Below are the code and all the weights of a small trained network. Each question names an input and a class and asks about switching units off, where a switched-off unit gives its printed mean instead of its output.

import numpy as np


def w(rows, s, z=0):
    codes = np.array(rows[::2]) - 128.0
    scale = np.full(codes.shape[1], s)
    scale[-1] = z or s
    return codes * scale


def f(y):
    return np.maximum(y, 0)


def log_softmax(a):
    a = a - a.max(-1, keepdims=True)
    return a - np.log(np.exp(a).sum(-1, keepdims=True))


def net(x, mask):
    res = np.array(x, float).reshape(1, 7) / 4 @ E
    y = f(res @ A[0][:, :-1].T + A[0][:, -1])
    res = res + np.where(mask, y, B[0][:, -1]) @ B[0][:, :-1]
    return log_softmax(res[-1] @ U[:, :-1].T + U[:, -1])


A, B = {}, {}
E = w([
[131,129,121,135,117,125,142],'x0',
[114,94,83,128,105,9,37],'x1',
[129,127,124,132,123,126,135],'x2',
[127,112,107,143,112,120,167],'x3',
[175,115,223,31,116,63,195],'x4',
[172,165,145,207,237,76,148],'x5',
[120,129,106,125,124,120,159],'x6',
],0.014)
A[0] = w([
[125,143,108,219,116,139,98,145],'N0',
[146,140,151,194,227,80,150,146],'N1',
[81,92,128,85,54,164,119,254],'N2',
[170,154,124,164,198,93,141,136],'N3',
[122,124,93,104,130,163,129,165],'N4',
[157,105,158,77,92,10,125,78],'N5',
[122,158,130,142,122,98,154,110],'N6',
[115,91,152,133,178,139,111,108],'N7',
[84,132,44,150,130,76,44,147],'N8',
[81,88,102,171,105,99,84,157],'N9',
[159,100,134,79,117,31,116,60],'N10',
[88,158,40,136,144,113,86,158],'N11',
[135,135,131,154,194,100,142,137],'N12',
[86,143,160,166,139,216,164,189],'N13',
[127,143,92,156,166,253,148,205],'N14',
[93,158,68,171,141,210,118,217],'N15',
[80,104,119,85,88,153,124,233],'N16',
[176,154,184,76,144,178,199,163],'N17',
[141,129,155,105,166,145,148,160],'N18',
[163,129,183,109,131,134,172,144],'N19',
],0.014,0.0083)
B[0] = w([
[156,142,114,120,173,69,111,213],'N0',
[178,165,120,234,110,145,225,225],'N1',
[91,117,130,29,133,160,40,233],'N2',
[189,172,119,224,115,95,201,199],'N3',
[96,100,150,99,127,110,116,167],'N4',
[36,166,196,131,172,97,124,198],'N5',
[108,125,118,144,109,131,135,142],'N6',
[127,160,122,116,136,123,150,143],'N7',
[196,88,81,155,142,133,81,250],'N8',
[171,87,100,124,174,64,80,209],'N9',
[56,236,200,170,192,83,138,180],'N10',
[180,61,111,136,155,103,101,221],'N11',
[148,143,140,223,157,133,209,183],'N12',
[56,165,202,93,111,99,132,227],'N13',
[51,218,227,160,172,49,127,254],'N14',
[84,119,174,166,208,39,63,255],'N15',
[99,107,130,50,163,123,45,207],'N16',
[171,57,108,64,2,183,177,237],'N17',
[130,101,145,116,73,146,144,175],'N18',
[159,93,143,126,70,219,180,193],'N19',
],0.0099,0.022)
U = w([
[1,139,221,89,155,127,62,252],'0',
[70,174,232,216,145,102,154,135],'1',
[147,8,65,104,118,128,12,171],'2',
[221,107,10,191,165,110,116,67],'3',
[128,64,179,19,33,211,108,84],'4',
[173,89,183,162,53,250,204,13],'5',
],0.0092,0.0027)

Each question gives the input, the list of numbers given to net, and the class t.
The units are the neurons (one row each of A and B). Each row of codes is followed by its name. A weight is (code - 128) times the scale printed after its matrix; where a second scale follows, it is the last column's (A, B and U).
mask holds one flag per neuron, in row order. A switched-off neuron (its flag False) gives its mean, the last column of its row in B, instead of its output. The means were averaged over made-up inputs and are rounded, as every weight is.
A unit's drop is (log p(t) with every unit on - log p(t) with that unit switched off) / (log p(t) with every unit on - log p(t) with every unit switched off).
unit that matters most: the unit with the biggest drop
k most important neurons: the k neurons with the biggest drops, biggest first
drop of u: that unit's drop, to one decimal
input [-7,4,-1,3,-1,0,0], class 2: unit that matters most : N1
input [-7,0,-3,1,7,-8,-2], class 4: 4 most important neurons : N14; N17; N15; N19
input [7,-3,6,-6,-2,0,4], class 0: 2 most important neurons : N1; N3
input [-4,0,0,6,7,-2,-3], class 4: 3 most important neurons : N14; N17; N15
input [-4,4,-7,5,-1,0,4], class 2: 2 most important neurons : N1; N3
input [5,-2,3,3,0,0,-4], class 0: 2 most important neurons : N1; N3
input [2,1,2,-1,-8,-2,-7], class 2: 2 most important neurons : N8; N11
input [-1,7,6,7,0,-2,-8], class 2: 3 most important neurons : N14; N8; N13
input [-6,0,3,2,5,-1,7], class 4: 3 most important neurons : N14; N15; N17
input [-1,-6,2,7,2,4,2], class 5: drop of N17 : 0.1
input [5,-6,-4,1,1,0,-1], class 4: drop of N17 : 0.5
